[[127 117 125 129 117 133 131 130 136 134 129 124 123 136]
 [133 113 129 134 123 115 127 135 128 132 133 128 122 132]
 [117 126 119 121 121 141 130 122 132 124 123 116 132 125]
 [132 125 134 128 141 123 116 132 121 125 137 123 129 125]
 [126 125 132 127 129 141 132 122 130 131 120 125 128 132]
 [126 149 127 123 135 129 127 124 122 121 127 131 138 119]]
|
[[117 126 119 121 121 141 130 122 132 124 123 116 132 125]
 [127 117 125 129 117 133 131 130 136 134 129 124 123 136]
 [126 149 127 123 135 129 127 124 122 121 127 131 138 119]
 [133 113 129 134 123 115 127 135 128 132 133 128 122 132]
 [126 125 132 127 129 141 132 122 130 131 120 125 128 132]
 [132 125 134 128 141 123 116 132 121 125 137 123 129 125]]

[[113 137 109 116 135]
 [138 128 111 118 126]
 [132 127 103 126 126]
 [136 118 117 122 130]
 [126 126 104 118 132]
 [121 137 123 124 132]
 [122 122 120 152 131]
 [134 131 133 115 124]
 [120 126 126 129 127]
 [138 125 136 137 127]
 [123 126 132 110 121]]
|
[[132 127 103 126 126]
 [126 126 104 118 132]
 [113 137 109 116 135]
 [138 128 111 118 126]
 [136 118 117 122 130]
 [122 122 120 152 131]
 [121 137 123 124 132]
 [120 126 126 129 127]
 [123 126 132 110 121]
 [134 131 133 115 124]
 [138 125 136 137 127]]

[[134 124 123 131 119 129 121 133 133 128 125 128]
 [133 122 131 133 122 127 132 131 130 130 124 124]
 [126 132 121 125 129 122 124 139 124 121 137 144]
 [128 131 140 138 127 116 138 140 125 123 139 130]
 [134 128 122 131 122 115 127 150 133 119 138 143]
 [117 134 130 122 140 129 129 122 124 129 129 127]
 [125 130 120 117 134 132 120 122 126 129 124 133]
 [130 124 134 131 127 135 130 121 126 132 126 116]]
|
[[125 130 120 117 134 132 120 122 126 129 124 133]
 [126 132 121 125 129 122 124 139 124 121 137 144]
 [134 128 122 131 122 115 127 150 133 119 138 143]
 [134 124 123 131 119 129 121 133 133 128 125 128]
 [117 134 130 122 140 129 129 122 124 129 129 127]
 [133 122 131 133 122 127 132 131 130 130 124 124]
 [130 124 134 131 127 135 130 121 126 132 126 116]
 [128 131 140 138 127 116 138 140 125 123 139 130]]

[[131 101 121 132 132 139 131 124 113 137]
 [132 128 140 116 126 132 135 130 123 130]
 [135 118 128 126 127 132 131 125 122 127]]
|
[[131 101 121 132 132 139 131 124 113 137]
 [135 118 128 126 127 132 131 125 122 127]
 [132 128 140 116 126 132 135 130 123 130]]

[[151 135 136 115]
 [140 132 133 127]
 [117 138 105 124]
 [130 121 139 132]
 [128 143 107 119]
 [111 121 124 127]
 [148 139 129 125]
 [128 113 148 135]
 [142 124 145 141]
 [150 127 147 128]
 [109 129 111 120]
 [136 142 116 122]]
|
[[117 138 105 124]
 [128 143 107 119]
 [109 129 111 120]
 [136 142 116 122]
 [111 121 124 127]
 [148 139 129 125]
 [140 132 133 127]
 [151 135 136 115]
 [130 121 139 132]
 [142 124 145 141]
 [150 127 147 128]
 [128 113 148 135]]

[[130 136 151 115 127 122 123 136 112 138]
 [131 141 144 127 132 126 117 125 116 138]
 [130 132 148 113 124 122 139 148 124 139]
 [127 137 123 136 130 127 118 115 126 130]
 [135 111 132 132 137 146 133 138 133 119]]
|
[[127 137 123 136 130 127 118 115 126 130]
 [135 111 132 132 137 146 133 138 133 119]
 [131 141 144 127 132 126 117 125 116 138]
 [130 132 148 113 124 122 139 148 124 139]
 [130 136 151 115 127 122 123 136 112 138]]

[[124 153 151 143]
 [125 103 113 113]
 [150 139 116 127]]
|
[[125 103 113 113]
 [150 139 116 127]
 [124 153 151 143]]

[[146 127 117 134 132 132 136 124 138 127 131]
 [152 128 124 133 130 130 135 126 141 126 132]
 [150 127 120 133 131 131 136 125 140 126 131]
 [152 128 123 133 130 131 136 126 141 125 131]
 [151 128 121 133 131 131 136 125 140 126 131]
 [151 128 122 133 131 131 136 125 141 126 131]
 [149 128 119 134 132 132 136 124 139 127 131]]
|
[[146 127 117 134 132 132 136 124 138 127 131]
 [149 128 119 134 132 132 136 124 139 127 131]
 [150 127 120 133 131 131 136 125 140 126 131]
 [151 128 121 133 131 131 136 125 140 126 131]
 [151 128 122 133 131 131 136 125 141 126 131]
 [152 128 123 133 130 131 136 126 141 125 131]
 [152 128 124 133 130 130 135 126 141 126 132]]
---
[[122 119]
 [135 126]
 [122 120]
 [106 121]
 [142 149]]
|
[[122 119]
 [135 126]]

[[129 140 127 129]
 [113 131 142 117]
 [149 124 109 142]
 [117 131 138 121]
 [134 128 123 132]]
|
[[129 140]
 [113 131]]

[[133 117 134 127 137]
 [127 150 148 140 136]]
|
[[133 117]
 [127 150]]

[[113 121 112 114]
 [126 120 129 125]
 [122 120 123 122]
 [152 102 146 145]]
|
[[113 121]
 [126 120]]

[[131 127 128 104 130]
 [133 127 129 126 130]]
|
[[131 127]
 [133 127]]

[[126 102 142 125]
 [121 108 143 127]
 [128 111 123 126]
 [133 112 118 123]]
|
[[126 102]
 [121 108]]
